x =
[[ 1.6  0.7  0.8  1.4  1.0  1.4  1.3 -1.3  2.3  1.5  1.2  1.1 -1.9  1.7
   1.1  1.6]
 [ 0.6  1.8  1.1  1.4  1.3  1.9  1.7 -1.5  1.9  0.3  1.3  1.5 -2.0  1.3
   0.7  2.5]
 [ 1.1  1.4  1.8  1.4  1.8  1.9  2.9  1.1  2.9  0.8  1.6  3.1  1.2  2.5
   2.7  2.3]
 [ 0.0  1.6  3.0  1.4  2.7  1.7  1.3  1.6  0.3 -0.3  2.2  1.2  1.9  0.3
   1.3  1.9]
 [ 1.7  0.7  1.4  1.4  1.4  1.7  1.1  1.8  1.2  1.1  1.4  0.9  2.0  0.3
   1.9  2.1]
 [ 1.1  2.7  1.1  1.3  1.4  1.9  1.0  1.2  0.3  1.2  1.3  0.8  0.9  1.4
  -0.3  2.2]
 [ 2.0  1.1  1.1  1.4  1.1  1.1  1.6  2.1  1.4  2.2  1.2  1.8  2.3  1.9
   1.6  0.4]
 [ 1.6  1.8  0.8  1.3  0.8  0.8  2.0  1.1  1.3  2.0  1.2  2.1  1.1  1.2
   1.7 -0.5]
 [ 1.1  1.0  1.2  1.4  1.2  1.2  1.5  1.3  0.7  0.9  1.3  1.5  1.4 -0.5
   2.2  1.1]
 [ 0.7  0.7  2.6  1.5  2.3  1.6  1.6  1.3  1.6  0.3  1.9  1.7  1.4  2.0
   0.9  2.2]]
Indices start at 1.
(1, 1)	1.6
(10, 11)	1.9
(8, 4)	1.3
(4, 1)	0.0
(1, 14)	1.7
(10, 3)	2.6
(3, 5)	1.8
(4, 6)	1.7
(6, 15)	-0.3
(3, 11)	1.6
(8, 14)	1.2
(4, 13)	1.9
(4, 2)	1.6
(2, 10)	0.3
(4, 10)	-0.3
(6, 5)	1.4
(1, 2)	0.7
(9, 4)	1.4
(2, 15)	0.7
(8, 9)	1.3
(7, 11)	1.2
(3, 8)	1.1
(8, 6)	0.8
(9, 16)	1.1
(1, 10)	1.5
(5, 8)	1.8
(5, 13)	2.0
(6, 16)	2.2
(7, 3)	1.1
(10, 1)	0.7
(3, 16)	2.3
(9, 13)	1.4
(7, 13)	2.3
(1, 13)	-1.9

X =
[[ -2 -14  63  59   6  76]
 [-12   1  20  20   3  33]]
Indices start at 1.
row 1 col 1 => -2
row 2 col 2 => 1
row 1 col 2 => -14
row 1 col 5 => 6
row 1 col 3 => 63
row 2 col 3 => 20

data =
[[789 833 612 479 792]
 [776 619 561 539 723]
 [862 625 732 726 813]
 [580 948 760 379 213]
 [901 768 550 392 940]
 [616 818 419 286 537]]
Rows and columns are counted from 1.
(1, 1) = 789
(5, 1) = 901
(2, 3) = 561
(2, 2) = 619
(5, 3) = 550
(6, 5) = 537
(4, 2) = 948
(4, 1) = 580
(1, 3) = 612
(5, 5) = 940

B =
[[ 61  10 -14   7  -6 -28 -30   0  -1]
 [ -6   9  43  14  -6  22  66  42  15]
 [ 23 -51  15  13  16  10  50  44 -11]
 [ 30 -44  18  26  13 -44 -38  43 -14]
 [ 56  10  32 -17   3   2  53   2  13]
 [ 11  35 -14   3  10   0 -10  -3  23]
 [ 26 -30 -38  20  28 -52 -50  34 -32]
 [ 47  86 -17  11 -42 -10  14  66  -9]
 [ 33   5   7   6  -4 -10   3  25  -9]
 [ 58 -75   1 -36  74 -10 -22 -44  38]
 [ 67  11  24 -13  -3   0  55   4  10]
 [-31 -37   7  20 -38  29  15 -11 -28]
 [ 14   9 -63   8  36  12 -10   2 -20]
 [ 31  -9  15   7  -3 -12  -2  15  -8]
 [ 15   5   2   3  -9  -9 -13  -3   3]
 [ 25 -45  18  16  14   8  52  45 -13]]
Indices start at 1.
(1, 1) -> 61
(11, 3) -> 24
(11, 9) -> 10
(2, 6) -> 22
(14, 5) -> -3
(14, 1) -> 31
(5, 3) -> 32
(13, 6) -> 12
(13, 3) -> -63
(10, 7) -> -22
(11, 5) -> -3
(2, 1) -> -6
(13, 1) -> 14
(8, 2) -> 86
(8, 5) -> -42
(2, 7) -> 66
(6, 7) -> -10
(12, 5) -> -38
(6, 2) -> 35
(15, 7) -> -13
(8, 9) -> -9
(7, 5) -> 28
(4, 4) -> 26
(9, 5) -> -4
(7, 3) -> -38
(8, 1) -> 47
(12, 7) -> 15
(5, 7) -> 53
(11, 7) -> 55
(13, 8) -> 2
(12, 4) -> 20
(14, 8) -> 15
(6, 8) -> -3
(7, 4) -> 20
(15, 4) -> 3
(3, 9) -> -11
(3, 4) -> 13
(14, 2) -> -9

grid =
[[-41  -6  41  14   9  22  -4   6 -15  16  40 -19   7   6  -7]
 [ 26  14  20 -12  25  -2 -15   0 -22 -12  48  13   6  10  15]
 [  4 -26 -13 -29  16  -7 -63 -39  64 -32  20   8 -31   5 -31]
 [ 15   9  30 -45  -2  35  12  22 -14 -48  -4  54  21   3   1]
 [-21 -46  64  17 -25  27 -19   0  37  -3 -24 -44   6   0 -55]
 [ 24 -19  36  -8  -2  13  46  21 -46 -11   5 -11  20   7 -22]
 [-45 -76  52  -8 -19  78  -4 -20   0 -15 -36 -40 -22  -4 -82]
 [ -3 -22  23   2 -12  81 -26 -11  18   8 -12  10 -11  -3 -24]
 [ -2  21  21  10  -6  -7 -61 -10  75   6  14  -3   7  -2  14]]
Rows and columns are counted from 1.
row 1 col 1	-41
row 6 col 1	24
row 3 col 4	-29
row 6 col 15	-22
row 2 col 13	6
row 9 col 14	-2
row 9 col 2	21
row 2 col 1	26
row 8 col 3	23
row 4 col 9	-14
row 7 col 8	-20
row 4 col 10	-48
row 2 col 2	14
row 5 col 3	64
row 1 col 13	7
row 4 col 3	30
row 1 col 11	40
row 1 col 12	-19
row 1 col 9	-15
row 6 col 13	20
row 3 col 10	-32
row 8 col 12	10
row 3 col 5	16
row 7 col 4	-8
row 4 col 8	22
row 4 col 14	3
row 7 col 10	-15
row 5 col 9	37
row 7 col 3	52
row 8 col 14	-3
row 7 col 1	-45
row 2 col 8	0
row 4 col 13	21
row 7 col 2	-76

m =
[[-13   1 -46  -2  24  -9  -7 -34  13  24  11  10 -49  54  26  10]
 [-16   1 -42   0  24  -4  -7 -33  11  15   7   6 -37  49  24  11]
 [-10   1 -33  -1  17  -6  -5 -25   9  16   7   6 -33  38  19   7]
 [-12   0 -28   0  16   0  -5 -23   7   7   3   3 -22  33  16   9]
 [-16   2 -57  -3  30 -11  -8 -43  16  28  13  11 -59  66  32  12]
 [-19   1 -53  -1  29  -6  -8 -42  14  21  10   9 -50  62  31  14]
 [-20   2 -66  -3  35 -11 -10 -50  19  31  14  13 -67  77  38  15]
 [ -6   0 -19  -1  10  -3  -3 -14   5   8   4   3 -18  22  11   5]
 [ -8   0 -12   2   8   3  -3 -12   2  -3  -1  -1  -4  14   7   5]
 [-22   1 -63  -1  35  -8 -10 -49  17  25  12  10 -59  73  36  16]
 [-22   2 -68  -2  37 -11 -10 -52  19  31  14  13 -68  80  39  16]]
Indices start at 1.
row 1 col 1	-13
row 4 col 2	0
row 4 col 11	3
row 1 col 11	11
row 5 col 4	-3
row 7 col 9	19
row 3 col 1	-10
row 2 col 3	-42
row 4 col 8	-23
row 10 col 5	35
row 9 col 3	-12
row 2 col 7	-7
row 5 col 14	66
row 7 col 13	-67
row 2 col 8	-33
row 8 col 13	-18
row 1 col 6	-9
row 1 col 3	-46
row 4 col 5	16
row 5 col 7	-8
row 7 col 15	38
row 2 col 16	11
row 9 col 16	5
row 10 col 13	-59
row 11 col 3	-68
row 7 col 16	15
row 2 col 2	1
row 1 col 4	-2
row 7 col 6	-11
row 11 col 10	31
row 10 col 4	-1
row 3 col 9	9
row 5 col 2	2
row 8 col 1	-6
row 6 col 7	-8
row 5 col 15	32
